In the rows, 128 means zero.
Each row has a class, written as a number after it; each block has new classes, again numbered from 0 up.
[169 204 143 142  82  65 180  87 153 163 119 133 184 161  89 135 119 118
 128 161 119 150 171 138  99 122 104 108  85 102 202 112 178 129]	4
[112  55 143 102 147 133 176 105 162 133 131 100 112 128 149 174 146 106
 165 118 158 142 117 135 119 157 121 145 125 153 147 107 170 128]	1
[147 103 109  84 141 172 128  95 126 164 142 110 117 153  60 153 155  75
 148 107 114 114 122 136 115 126 116 118  79 123 194  93 156 144]	3
[146 189 136 114 138 180 109  71 121 179  68 138  96 160  72 164 124  89
 162  97 139 122 135 130 106 129 118 131  53 142 183 113 150 154]	6
[110 219  65 148 150 146  95 121 101 143  61 115 193 139 104 157 136  87
 177 153 137  90 119 137 155 101 100 128  97  80 169 127 124 159]	7
[139 103 180 113 125  71 174  52 169  99 184 137 131 147 123  78 119 148
 120 123 123 134 169 154 139 208 118 130  78 168 155 102 139 119]	3
[124 186 155 149  89 144 153  68 169 105  81 167 152 151 141 150  74 142
 122 167 129 139 131 143 110 113 152 158 155 144 132 126 162 189]	1
[112 138 117 153 132  77 148  66 126 125  81 117 160 141 165  80 156 156
 134  86 138  96 138 149 126 186 115 120  96 139 146 130 131 165]	4
[104 183 148  90 127 119 137  73 126 113 139 125 140 129  86 105 126  97
 168 113  95 160 168 132 126 170 116 137  54 153 161  86  70  96]	6
[ 99 136 121 151 134  76  99  84 121 105 101 149 114 127 197  76 143 127
 174 102 129  84 144 120 110 148 126 141  95 112 140 143 135 177]	3
[108 146 119 117 125 161 133 100 122 144 110 153  96 146 134 171  91  85
 179 129 120 120 144 142 129 119 114 123 109 127 188  94 171 143]	6
[163 110 119 112 140  85 143 117 136 146 189  78 146 112 121 134 160 101
 171 141 110 141 114  99 112 105  88 148 115 117 141 107 125  87]	2
[ 77 121 110 111 139 143 136  79 153 141  86 123 124 157 147 160 135 107
 163  89 167 110 138 173 120 190 125 121  40 123 170 107 155 174]	5
[107  62 144 119 158 105 160  97 178 101 136  75 183 172 136 147 147  68
 173 133 131  75 141 136 103 183  97 138 108 164 128 112 162 142]	2
[ 89 110 121  92 122 119 174 103 137 101 139 130 148 124 127 136 160 128
 143 104 107 109 175 164 137 173 130 127 142 164 122 115 137 132]	4
[135 178 152 130 118  88 172  70 149 129  93 110 207 145 105 157 126 111
 181 139 180 125 183 185 133 177 101 142  66 148 185 142 202 125]	1
[124  95 126 101 135 150 123  91 137 141 144 100 189 148  83 131 108  65
 143 141 128 124 114 170 138 144 101  80  78 160 179  61 143 135]	2
[165 143  86  98 152 176 125 143 132 162 145  61 180 153 105 173 149  48
 202 116 110 108 122 135 114  83  80 136 102 124 213 110 141 118]	5
[185 146 154 132 105  76 155 154 143 130 157 114 141 121 135  92 114 138
 158 131 138 157 183 111 118 107  99 148 146 170 165 129 129  84]	6
[121 111 144 102 105  94 182 115 171 123 137 126 141 120 108 179 122 128
 144 134 185 148 175 153 133 148 120 145 128 135 152 126 213 138]	1
[145 137  86 141 127 132 152  92 144 142  28 124  65 136 184 137 128 163
 148 141 168 121  78 118  59 109 137 147 154 146 147 109 134 193]	0
[ 95 128 134 105 153 141 133 126 133 115  90 134 128 132 113 196 120  88
 165 105 166 117 145 148 134 147 111 130 100 163 160 126 167 117]	1
[109 139  97 110 125 112 139 128 123  76 115 113 152 127 157 134 131 129
 174  97 117 122 157 144 103 200 116 161  94 163 130 136  71  90]	5
[142 116 141 129 113  90 160  85 153  81 144 121 214 104 157 116 135 127
 179 174 105  99 147 171 137 145 130 154 110 168 101 111 150 155]	2
[ 87 193 134 138 107 111 177  78 157 130  77 128 168 151 143 155 122  93
 180 183 136 148 145 159  88 132 137 122 119 110 176 116 169 155]	1
[125 147 145 111 158 103 117 124 136 145 134 116 193 136  57 122 154 105
 110 137 151 104 150 155 167 153 100  94  85 128 144 108 133 121]	7
[ 92 237 112 123 123  68 169 109 140 109  88 143 194 157  88 132 139 122
 123 130 119 122 182 149 130 148 104 144  98 119 181  98 114 138]	6
[155 100 126 106 117 132 176 157 155 125 160 129 126 132 128 216 132 129
 151 132 137 128 153 154 112 157 123 163 114 139 121 135 166  87]	5
[101 111 148 123 128  42 152 123 166  93 130 121 221 152 101 124 135 115
 120 112 153  73 206 150 154 154  95 118  65 129 158 132 191 151]	2
[ 72 124 113 148 121 116 132 113 141  95  81 143 130 166 173 125 101 136
 108  81 136 136 116 106 112 192 114 138 147 145 116 116  72 156]	4
[177 148 198 126 143 104 174 143 163 145 182 114 159 135  90 186 130 120
 130 154 162 141 155 147 148 105 102 133 156 132 130 164 211  92]	1
[106 161 127  90 116 131 126 107 154 105 155 126 141 133 104 120  98  97
 134 129 105 150 147 139 117 130 132  96  82 112 168  91 110 154]	5
[ 71  71 157 128 156  87 177 107 162 100 127 135 110 147 180  97 152 163
  99  88 138 103 143 139 141 197 131 140 145 163 106 102 118 155]	6
[143 117 106 129 130 136 126  90 105 117  86 108  92 149 125  96 110 107
 178 114 145 124 133 141  86 195 129  85  83 154 188 133 131 132]	3
[141 139 128 119 115 152 129  66 127 175  99 140  40 134 156 159 104 120
 151 131 123 180  72  94  64 114 126 141 154 123 175 108 138 137]	1
[154 203 127 153 135 103 151  99 151 143 145  77 163 132  85 108 144 111
 167 135 175 122 180 139 144 100 115 103  77  96 141 161 179 135]	4
[117  70 120 112 143 124 193  71 135 125 110  94 127 166 146 141 146 103
 170 103 107 110 132 148  97 224 103 116  98 188 176  96 130  94]	4
[145  90 131  99 119 106 138 156 145 114 177 124 115 133 148 155 112 117
 146 113 126 122 159 139 100 164  97 139 145 171 144 122 137  67]	5
[163 120 146 117  98 120 162  86 139 161 130  92 171 145 114 135 130 125
 177 150 164 104 179 180 115 133 108 130  97 126 169 146 209 134]	0
[114 234 100 166 140 126 148  53 145 116 107 124 161 180  94 118 110  98
 160 164 138  93 155 162 137 121 123 121  49  89 187 123 166 153]	3
[115 118 103 122 114 125 144 103 143 104  35 151 100 134 187 121 115 157
 164 118 122 115 131  94 107 156 136 149 155 157 167 131 118 212]	7
[106 151 127 134 105 152 137  72 130 161 117 124 124 159 158 112 105  75
 201 150 101 159 138 135  82 141 113 146  90 160 186  67  89  79]	6
[165 204 150 154 107 115 154 130 156 119  85 147  98 135 123 112  90 151
 133 147 144 160 151  94 104  83 152 123 124 116 146 144 142 183]	6
[131 143 108 128 146 149 118  94 132 133 102 148  79 148 122 143 139 118
 146  99 130 102 124 111 111 118 129 153  91 128 151 128 136 152]	3
[118  48 137 109 133 135 176 154 140  96 116 129  83 120 168 126 134 138
 161 150  94 148 134  95  99 167 148 132 146 187 120 118  68  70]	7
[143 123 132 119 150 103 153  70 154 152 143  78 218 132 113 124 148  82
 187 149 152 108 133 186 162 134  90 101  53 136 191  87 193 165]	2
[ 83  94 114 145 106 106 140 145 144 100 127 150 176 146 195 137  99 129
 117 105 127 135 127 124 144 153  98 156 172 148 118  96  96 137]	4
[136  98 143 135 125  92 139 106 147 147 112 143 105 124 166 134 142 125
 134 123 147 112 123 135  99 150 123 109 142 148 118 110 174 158]	4
[115  77  85 104 117 125 117 151 126 150 158 115 153 126 136 140 127  78
 187 106 176 133 158 157 150 133  82 132 108 141 200  87 157 112]	3
[103  69 146 111  93 112 170 144 172  93 196 123 145 145 157 144  98 130
 145 129 113 142 179 104 137 120 113 161 177 135 123 140 148 125]	2
[148 114 120 145 136 139 137 133 144 151 133  86  97 130 173 115 119 104
 178 177 154 146 102 116  72  78 113 136 142 156 127 100  96  61]	0
[ 78  72 104 105 142  69 135  57 149 107 170 111 114 115 184  88 138 123
 143 113 110 125 104 112 121 167  94 154 126 153 132  54  90 121]	2
[114 157  99  96  96  99 102 126 134 141 130 138 108 104 159 157 134 100
 189 122 140 136 156 138  78 132 118 138 120 102 148 120 154 153]	5
[142 109 151 122 146 148 104 146 122 171  57 134  76 140 128 162 130 105
 174 110 164 117 130  92 112 127 129  82 100 100 171 175 180 189]	7
[134 147  95 121  88 162 137 101 120 147 121 118 151 156  31 134  98 108
  99 159 102 139 137 130 102  90 150  76  71  76 174 108 150 137]	2
[159 140 126 165 168 112 156 134 142 109 115 109 149 167 175 141 130  93
 187 153 133  99 112 137 105 150  93 144 140 171 159 131 130  98]	3
[123 110 100 102 151 161 142 103 125 153 129  67 157 147  66 125 155  82
 160  75 159 130 150 151 142 163  95 104  51 169 177  98 113  83]	4
[ 87  45 124 113 145 106 162 177 157  76 185 107 132 149 128 112  98 120
  76  81 114 135 142  78 162 121 104  99 153 129 145  97  95 112]	4
[110 148 150 114 126 156 163 104 155 124 117 134 125 126 135 152 122  85
 164 177  83 166 106 111  93  68 155 126 125 126 159  92 120 133]	1
[123 112 111 137 130 157 149 111 119 169  94  97 155 158 132 171 137  80
 179 121 151 127 116 158 112 169 108  98  98 126 165 117 158 133]	4

A new block, with new classes numbered from 0.
[128 130 120  95 131 131 147 105 149 124 143 131 114 132 137  95 102 149
 146 129 117 123 164 127 114 118 111 136  80 171 132 108  98 107]	1
[160 152 142 105 113  85  94  73 165 146 137 170 154 102 166 160  93  44
  79 114 110 100 183 122 127 110 113 145  92  77 157 132  95 103]	1
[175 133 143 121 114 101  79 113 156 162 124 161 164 127 153 175 101  27
  49  92 124  90 131 117 138 139 126 154 152  44 187 154 128  76]	4
[124 123 141 128 126 148 115  85 148 171 118 135 119 147 121 149 132 116
 147 114 110 139 127 126 126 135 138 123 155 119 133 129 135 110]	2
[112 116 117  67 121 143 141  72 154 148 131 137  95 138 121 113 105 149
 175 151 101 145 155 127 109 124 123 124  96 171 137 125  96 102]	2
[118 167 126 110  95 112 136 151 104  89 139 126 138 153 148 104 123 114
 151 134 126 135 156 125 139 127 101 144 100 123 159  95 146 122]	4
[119 112 126  94 123 150 136 107 145 150 138 141 107 134 125 125 113 128
 137 118 120 136 135 129 121 141 137 133 150 150 146 142 134  84]	2
[138 152 108 115 106  98 140 169 123  96 141 150 125 125 142 116 100  86
  97 134 140 119 148 123 129 132 106 144 100  96 166 134 134 103]	4
[115 117 115 195 157 185 173 211  84 101 122 108 126 147  86 119 164 195
 101 109 173 140  62 148 140 161 166 130 176 132  99 138 197 151]	4
[133 114 123  94 115 146 129 103 152 149 154 154 104 138 134 120 116 124
 144 106 112 117 149 121 121 128 132 139 135 155 154 119 114  80]	0
[142 145 113 147 132 114 133 174 113 106 124 161 120 105 126 132 125 110
  89 125 156  98 112 153 132 145 122 131 140  90 132 150 134 113]	7
[127 143 118 155 125 141 106 103 105 117 140 107 151 138 135 138 153 127
 147 132 123 140 133 145 131 127 131 133 122 126 107  93 137 165]	5
[124 160 118 126 112 125 102  83 102 109 139 105 152 149 155 125 145 117
 187 157 106 143 154 144 127 123 101 139  88 137 118  69 120 166]	5
[134 136 131 123 129 147  99  70 136 142 140 116 149 146 144 147 134 107
 136 122 106 122 147 148 137 132 135 138 117 123 145 113 116 123]	5
[113  74 143 125 160 209 126  69 161 196 108 124 115 150  85 146 151 188
 153 102  99 144  95 136 118 140 190 119 172 158 104 141 116 125]	2
[137  96 126  57 130 143 116  71 181 177 136 164 109 119 133 145  74  88
 110 118  96 114 150 126 115 143 144 140 133 131 176 151  85  57]	2
[136 110 115 186 151 149 142 179 143 144 113 150 115 126 100 146 151 127
  73  94 156 122  74 120 136 139 145 128 149  74 118 168 158 132]	4
[104 131 112 127 132 166 162 163  96  97 133 104 119 157 112  90 146 200
 167 134 136 151 116 140 131 140 131 141 111 174 120  98 155 145]	4
[130 127 116 171 140 158 117 132 105 122 134 115 147 138 128 141 159 128
 129 122 137 132 100 148 127 142 146 132 148 115 106 116 145 158]	5
[166 131 125 124 110 107  97 117 128 142 148 151 142 114 161 149  97  74
  88 119 126 107 159 134 112 137 136 148 142 101 149 127 127 106]	0
[162 128 140  79 128  96  82  56 173 174 115 168 140 116 141 169  98  62
  95 100 103  94 147 127 128 133 121 140 117  78 166 147  95  75]	3
[109 125 119 105 138 170 142 122 105 110 118 110 114 141 115  90 158 218
 198 141 127 123 124 162 124 137 134 135 113 199  96  90 118 145]	7
[151 150 106 149 110  76 125 169 117 111 139 163 124 101 151 147  80  47
  69 150 148 131 142 129 117 136 106 126 138  58 151 158 144 107]	2
[112 132 135 181 138 162 110  81 123 152 118  97 147 163 106 146 187 166
 174 111 117 148  95 134 141 125 132 113 139 123  86 100 143 178]	5
[165 165 134 130 112  93  90 139 106 111 127 162 157  99 165 158 119  55
  76 129 142  83 142 160 132 147 126 152 139  62 151 142 131 114]	7
[147 131 127 104 123 135  86  63 142 150 143 135 155 128 146 163 122  71
 112 118 107 107 148 143 129 135 137 151 125 111 151 119 109 110]	5
[139 176 133 155 111 101 115 146  75  96 123 118 145 148 157 137 147 108
 125 145 137 141 139 142 132 134 112 143 116 110 116  92 153 154]	6
[121 140 128  60 112 117 127  83 135 126 131 133 116 143 136 108 115 130
 162 112 116 124 163 131 128 127 104 137 100 162 150 102 123  83]	3
[119 110  84 178 141 157 189 212 104  97 147 139  80 129  98  96 138 191
 131 127 170 140  91 133 116 139 139 108 151 154  91 132 158 140]	0
[116 138 142 118 126 143 121 109 118 133 114 131 136 135 120 124 160 163
 155 116 120 114 129 153 136 134 135 136 132 139 114 117 128 133]	7
[111 146 117 132 108 131 159 155  90  96 155 126 113 151 129  95 124 157
 167 132 135 141 147 133 127 135 118 123 134 162 119  88 154 126]	0
[123  90 137  80 155 180 115  56 157 178 112 122 115 138 100 135 138 178
 150  79 117 117 103 138 122 151 169 135 147 180 121 124 117  99]	3
[144 124 107 147 125 119 136 156 130 123 142 168 113 113 132 136 113  99
 103 131 140 118 133 127 123 132 128 125 136 100 130 135 127 118]	0
[153 131 151 143 144 148 101  84 144 159 127 142 155 119 137 163 121  89
  78  91 125 106 131 139 126 138 159 149 149 107 133 129 128 115]	1
[127 127 139  19 121 148 109  45 160 143 139 143 120 153 153 122 104 119
 150 131  77 120 188 138 140 125 128 162  82 190 193  99  67  54]	6
[144 139 142  68 123 120  92  57 133 146 123 132 143 140 143 140 113 114
 154 116  97 113 156 144 123 142 126 148 110 135 146 101 112  99]	3
[114  98  90 111 141 180 188 191  94  93 171 123  84 134 107  75 105 205
 138 119 160 131 108 147 117 169 153 135 168 219 124 113 158  89]	0
[125 111 131 155 144 164 149 174 116 134 128 134 116 136 105 141 149 147
  65  73 156 121  84 132 144 156 164 137 189 133 123 146 168  96]	6
[108 148 131 201 142 151 167 169  84 105 131 104 131 148 104 108 156 185
 134 102 158 148  99 137 129 138 136 122 151 144  77 102 188 165]	1
[129 149 129 113 127 120 137  96 133 121 138 125 131 134 137 112 112 149
 152 136 114 130 161 131 122 117 111 132  83 152 118  97 108 134]	1
[149 105 112 146 138 122 133 183 137 129 133 165 112 102 127 148 118  92
  29  84 161 106 103 122 138 146 146 137 169  97 140 164 137  82]	6
[131 134 170 188 154 153 110  75 139 179 107 118 155 156 115 155 158 141
 120  87 110 132 117 131 138 121 143 125 144 101  94 114 145 150]	1
[130 161 136 137 109  98 132 135 119 112 149 138 143 129 150 115 111  96
 106 107 131 128 164 124 127 119 105 144 118 118 140 117 147 110]	1
[131 109 155 102 132 157  97  37 179 206 115 147 126 143 120 170 128 104
 138  99  82 129 140 125 126 129 151 133 146 112 147 142 112  94]	2
[137 173 133 138  98 101 123 145 101 100 133 129 149 152 143 128 125  91
 123 129 129 128 149 126 138 129 105 143 111  88 150 103 155 126]	4
[148 134 127  88 126 112 106 102 150 142 122 162 127 103 143 141 108  98
 103 122 122  83 144 149 126 137 126 141 113 104 152 146  91  97]	7
[136 117 111 109 134 135 104  73 161 153 132 140 133 128 137 146 128  97
 135 127 109 116 131 131 123 123 123 130 106 115 137 124  87 126]	5
[135 131 163 111 134 142 108  51 160 174 128 134 151 137 134 147 118 114
 112  88 100 112 152 127 131 124 139 143 125 128 134 116 115 106]	1
[144 118 130 109 141 153 119 132 129 132 125 151 131 110 122 140 124 125
  88 104 144  82 118 165 134 158 162 147 162 128 143 146 125  88]	7
[136 116 119 129 136 138 132 136 143 141 125 138 104 131 121 133 140 149
 102 108 133 125 110 119 130 132 132 131 128 138 120 135 118 115]	6
[120 155 135 101 101 106 105  75 105 124 120 127 146 143 164 128 117  99
 180 177  94 160 184 138 112 115 106 137  89 122 125  90 116 152]	2
[104 153 114  87 104 134 153 139  94  76 138 107 127 158 137  80 126 169
 186 156 125 146 163 136 130 127 109 143  78 179 139  77 135 134]	4
[109 136  95 160 127 155 143 153  80  86 142  92 133 145 128 102 162 172
 174 146 145 154 115 148 120 132 120 131 123 167  91  82 152 179]	5
[125 135 107 110 118 133 113  86 136 122 141 121 130 138 145 121 134 119
 170 144 109 132 148 133 120 114 110 130  87 141 130  98  95 144]	5
[139 117 126 156 145 135 120 150 115 138 121 143 136 110 106 157 134 120
  64  73 160 114  91 141 133 157 161 138 187  97 119 155 174 109]	3
[116 125 142 106 131 163 129  90 153 159 122 120 121 171 106 122 143 163
 165  97 100 130 122 120 137 130 136 135 116 145 144 112 124 111]	4
[110 111 128 135 148 187 169 136 142 136 146 118 104 141  98 100 133 192
 122  79 138 128 114 130 124 134 158 132 152 190 116 125 142 105]	1
[ 99 148 119 113 121 138 153 152  95  94 126 117 115 136 121  90 147 188
 176 131 140 125 131 152 132 135 118 128 122 174 108  97 139 141]	7
[137 146 133 141 123 118 121 153  98 116 129 134 141 130 142 145 138 112
  86 116 137 128 128 140 137 147 135 150 140 112 127 122 153 124]	6
[146 131 120 152 140 106 112 122 138 146 108 154 126 113 110 159 136 111
  99 102 143 119 104 127 128 132 127 118 139  77 112 148 139 130]	3
